[[128 101 114 119 149 138 155 142 113]
 [155 151 102 148 140 140 146 111 104]
 [150 105 147 110 115 125 144 120 125]
 [107 150 114 118 119 137 130 158 104]
 [120 141 156 151 114 146 111 108 110]
 [129 153 111 109 136 135  99 155 153]]
|
[[129 153 111 109 136 135  99 155 153]
 [128 101 114 119 149 138 155 142 113]
 [155 151 102 148 140 140 146 111 104]
 [150 105 147 110 115 125 144 120 125]
 [107 150 114 118 119 137 130 158 104]
 [120 141 156 151 114 146 111 108 110]]

[[113 149 124 127 134 130 119]
 [116 140 130 134 138 138 148]
 [118 133 141 123 119 134 137]]
|
[[118 133 141 123 119 134 137]
 [113 149 124 127 134 130 119]
 [116 140 130 134 138 138 148]]

[[128 128 128 128 128 128 128 128 129 129 131 134 139 143 148]
 [139 144 148 148 146 142 137 133 130 129 128 128 128 127 128]
 [128 128 129 130 133 137 142 146 148 147 143 139 134 131 129]
 [128 128 128 128 128 128 128 128 130 133 136 141 146 148 148]
 [134 138 143 147 149 147 143 137 133 130 129 128 128 128 128]
 [129 129 131 135 140 145 148 148 145 141 136 132 130 129 128]]
|
[[129 129 131 135 140 145 148 148 145 141 136 132 130 129 128]
 [128 128 128 128 128 128 128 128 129 129 131 134 139 143 148]
 [139 144 148 148 146 142 137 133 130 129 128 128 128 127 128]
 [128 128 129 130 133 137 142 146 148 147 143 139 134 131 129]
 [128 128 128 128 128 128 128 128 130 133 136 141 146 148 148]
 [134 138 143 147 149 147 143 137 133 130 129 128 128 128 128]]

[[128 108 123 107 119 127 108 118]
 [106 132 130 124 146 150 142 130]
 [123 107 125 125 132 127 144 142]
 [122 138 128 114 114 137 130 150]
 [126 132 133 124 113 136 127 112]
 [122 118 125 128 119 127 123 124]
 [131 115 156 124 138 108 116 121]]
|
[[131 115 156 124 138 108 116 121]
 [128 108 123 107 119 127 108 118]
 [106 132 130 124 146 150 142 130]
 [123 107 125 125 132 127 144 142]
 [122 138 128 114 114 137 130 150]
 [126 132 133 124 113 136 127 112]
 [122 118 125 128 119 127 123 124]]

[[105 143 117]
 [118 147 128]
 [117 133 127]
 [132 133 123]
 [121 133 115]
 [117 137 121]
 [120 139 115]
 [151 124 140]]
|
[[151 124 140]
 [105 143 117]
 [118 147 128]
 [117 133 127]
 [132 133 123]
 [121 133 115]
 [117 137 121]
 [120 139 115]]

[[118 148 111 144 113 128 151 125]
 [122 135 114 127 121 132 137 127]
 [122 131 134 132 128 126 132 130]
 [105 147 139 152 103 101 147 124]
 [110 149 126 150 104 109 150 123]
 [107 144 127 140 112 118 147 128]
 [153 108 139 116 157 145 105 134]
 [126 132 118 127 122 128 133 125]]
|
[[126 132 118 127 122 128 133 125]
 [118 148 111 144 113 128 151 125]
 [122 135 114 127 121 132 137 127]
 [122 131 134 132 128 126 132 130]
 [105 147 139 152 103 101 147 124]
 [110 149 126 150 104 109 150 123]
 [107 144 127 140 112 118 147 128]
 [153 108 139 116 157 145 105 134]]

[[118 136 133 124 136 130 135 135 127 134]
 [134 123 134 117 127 130 128 115 150 122]
 [125 113 134 132 131 137 130 131 121 141]
 [120 132 135 126 130 123 132 119 130 113]
 [138 133 129 132 126 127 132 134 114 122]
 [118 127 117 136 128 129 122 138 121 144]
 [137 129 121 132 122 117 117 120 122 114]]
|
[[137 129 121 132 122 117 117 120 122 114]
 [118 136 133 124 136 130 135 135 127 134]
 [134 123 134 117 127 130 128 115 150 122]
 [125 113 134 132 131 137 130 131 121 141]
 [120 132 135 126 130 123 132 119 130 113]
 [138 133 129 132 126 127 132 134 114 122]
 [118 127 117 136 128 129 122 138 121 144]]

[[132 120]
 [150 130]
 [103 114]]
|
[[103 114]
 [132 120]
 [150 130]]

[[127 124 134 124 123 126]
 [120 128 131 121 125 130]
 [127 126 133 116 105 131]
 [127 128 144 135 128 120]
 [116 124 140 150 157 115]
 [121 126 122 116 128 138]
 [128 133 151 123 115 121]
 [127 130 135 115 116 133]]
|
[[127 130 135 115 116 133]
 [127 124 134 124 123 126]
 [120 128 131 121 125 130]
 [127 126 133 116 105 131]
 [127 128 144 135 128 120]
 [116 124 140 150 157 115]
 [121 126 122 116 128 138]
 [128 133 151 123 115 121]]
---
[[131 123 138 128 114]
 [124 151 138 150 144]]
|
[131 151]

[[131 110 114 134 103]
 [132 126 128 131 132]
 [126 116 121 133 127]
 [124 118 141 126 115]]
|
[131 126 121 126]

[[147 117]
 [140 141]
 [102 104]
 [130 108]]
|
[147 141]

[[125 155]
 [128 123]
 [139 119]
 [132 131]
 [117 129]]
|
[125 123]

[[156 112 137]
 [121 146 138]
 [150 120 120]
 [123 140 123]
 [117 145 120]]
|
[156 146 120]

[[133 133 133 124]
 [143 139 144 127]
 [121 120 125 126]
 [139 121 142 120]
 [154 141 157 129]]
|
[133 139 125 120]

[[134 110]
 [138 149]]
|
[134 149]

[[133 125 133 141]
 [103 144 118 118]]
|
[133 144]

[[139 120 101]
 [144 134 140]]
|
[139 134]
